Below is a small trained network, with its code and all its weights. Each question gives an input and a class and asks what happens when units are switched off, that is, made to give their printed mean instead of their output.

import numpy as np


def w(rows, s, z=0):
    codes = np.array(rows[::2]) - 128.0
    scale = np.full(codes.shape[1], s)
    scale[-1] = z or s
    return codes * scale


def f(y):
    return np.maximum(y, 0)


def log_softmax(a):
    a = a - a.max(-1, keepdims=True)
    return a - np.log(np.exp(a).sum(-1, keepdims=True))


def net(x, mask):
    res = np.array(x, float).reshape(1, 7) / 4 @ E
    y = f(res @ A[0][:, :-1].T + A[0][:, -1])
    res = res + np.where(mask, y, B[0][:, -1]) @ B[0][:, :-1]
    return log_softmax(res[-1] @ U[:, :-1].T + U[:, -1])


A, B = {}, {}
E = w([
[206,164,34,54,197,96,55,140,36],'x0',
[145,55,35,149,66,179,41,54,190],'x1',
[33,182,60,145,63,204,128,171,46],'x2',
[101,115,79,214,255,139,79,246,193],'x3',
[33,50,58,79,190,77,199,85,123],'x4',
[129,128,126,128,124,127,129,131,131],'x5',
[123,125,133,127,127,130,127,124,127],'x6',
],0.0066)
A[0] = w([
[55,56,74,87,166,92,194,98,125,55],'N1',
[49,169,74,137,87,185,132,163,62,95],'N2',
[118,172,181,122,162,100,182,171,91,66],'N3',
[46,85,228,226,74,170,215,119,231,123],'N4',
[198,183,182,165,85,174,80,159,136,3],'N5',
[185,173,171,162,95,167,85,156,134,38],'N6',
[117,175,184,123,164,97,186,173,91,55],'N7',
[143,70,67,168,94,168,62,64,176,6],'N8',
[60,61,80,88,164,93,190,99,126,66],'N9',
[118,180,191,121,167,90,193,174,88,36],'N10',
[40,175,69,137,82,192,134,165,57,85],'N11',
[94,115,87,229,244,140,74,254,196,102],'N12',
[193,89,168,103,180,47,127,101,174,38],'N13',
],0.0063,0.0028)
B[0] = w([
[55,213,177,206,147,39,45,137,135,205],'N1',
[194,84,199,180,192,177,181,98,187,207],'N2',
[81,67,91,79,87,191,71,172,171,181],'N3',
[208,170,20,86,207,154,105,152,3,254],'N4',
[43,199,167,192,145,40,55,124,119,183],'N5',
[63,184,157,179,142,55,69,127,122,176],'N6',
[73,55,84,70,81,201,60,183,178,183],'N7',
[61,62,85,67,82,202,56,200,183,183],'N8',
[68,198,169,192,145,51,58,137,135,201],'N9',
[74,54,85,70,81,204,59,182,178,187],'N10',
[206,75,212,191,202,183,187,93,200,215],'N11',
[115,89,182,53,23,73,213,15,39,252],'N12',
[196,80,182,173,194,202,179,110,177,183],'N13',
],0.0061,0.0081)
U = w([
[70,68,82,76,70,183,72,188,213,82],'0',
[63,215,177,211,151,59,76,132,142,92],'1',
[210,85,201,179,211,173,192,106,221,91],'2',
[120,106,181,63,5,95,206,40,30,108],'3',
[199,167,8,103,227,145,107,159,1,122],'4',
[138,143,106,127,121,116,149,135,146,255],'5',
],0.01,0.0083)

Each question gives the input, the list of numbers given to net, and the class t.
The units are the neurons (one row each of A and B). Each row of codes is followed by its name. A weight is (code - 128) times the scale printed after its matrix; where a second scale follows, it is the last column's (A, B and U).
mask holds one flag per neuron, in row order. A switched-off neuron (its flag False) gives its mean, the last column of its row in B, instead of its output. The means were averaged over made-up inputs and are rounded, as every weight is.
A unit's drop is (log p(t) with every unit on - log p(t) with that unit switched off) / (log p(t) with every unit on - log p(t) with every unit switched off).
The circuit of an input: a set's keep is (log p(t) with only the set's units on - log p(t) with every unit switched off) / (log p(t) with every unit on - log p(t) with every unit switched off). Starting from the 12 units with the biggest drops (on a tie, the unit counted first), units are removed one at a time, each time the one whose removal leaves the highest keep (on an exact tie, the one counted first), for as long as the keep stays at least 0.8.
circuit, biggest first: the units of the circuit, biggest drop first
unit that matters most: the unit with the biggest drop
top k neurons: the k neurons with the biggest drops, biggest first
drop when u is switched off: that unit's drop, to one decimal
input [1,-5,6,6,-1,3,-4], class 2: circuit, biggest first : (N11; N2)
input [5,-4,5,6,4,-2,7], class 5: unit that matters most : N4
input [-1,7,-6,-6,-7,-2,3], class 0: top 2 neurons : (N8; N12)
input [2,5,-8,-7,-8,0,6], class 1: circuit, biggest first : (N5; N6)
input [2,5,-7,-5,6,1,4], class 2: top 2 neurons : (N13; N12)
input [-1,-7,0,-7,8,2,-3], class 1: circuit, biggest first : (N1; N12)
input [-2,-3,-7,-6,6,-8,-7], class 2: top 4 neurons : (N13; N12; N5; N6)
input [-1,-8,8,-8,8,-4,2], class 0: circuit, biggest first : (N10; N7; N12)
input [-1,2,6,-6,-2,-5,4], class 2: top 2 neurons : (N12; N11)
input [-4,-8,-6,-1,4,6,0], class 0: circuit, biggest first : (N10; N7)
input [-7,-3,6,-6,-7,1,-6], class 1: top 2 neurons : (N5; N12)
input [-7,1,-3,2,-7,-7,5], class 1: top 2 neurons : (N5; N6)
input [8,8,-8,6,-3,7,3], class 0: top 2 neurons : (N8; N4)
input [-8,-7,0,7,4,-2,7], class 4: top 2 neurons : (N4; N8)
input [-2,0,-2,8,7,0,1], class 3: circuit, biggest first : (N12)
input [5,1,-8,-8,4,1,4], class 2: top 3 neurons : (N13; N12; N4)
input [-8,-1,2,-7,-4,-6,5], class 4: circuit, biggest first : (N4; N12)
input [-4,-6,2,-2,-6,-8,-6], class 0: top 2 neurons : (N10; N7)
input [6,-6,6,-4,-5,2,5], class 0: drop when N3 is switched off : 0.2
input [1,7,-3,-6,-2,7,-5], class 0: drop when N8 is switched off : 0.8
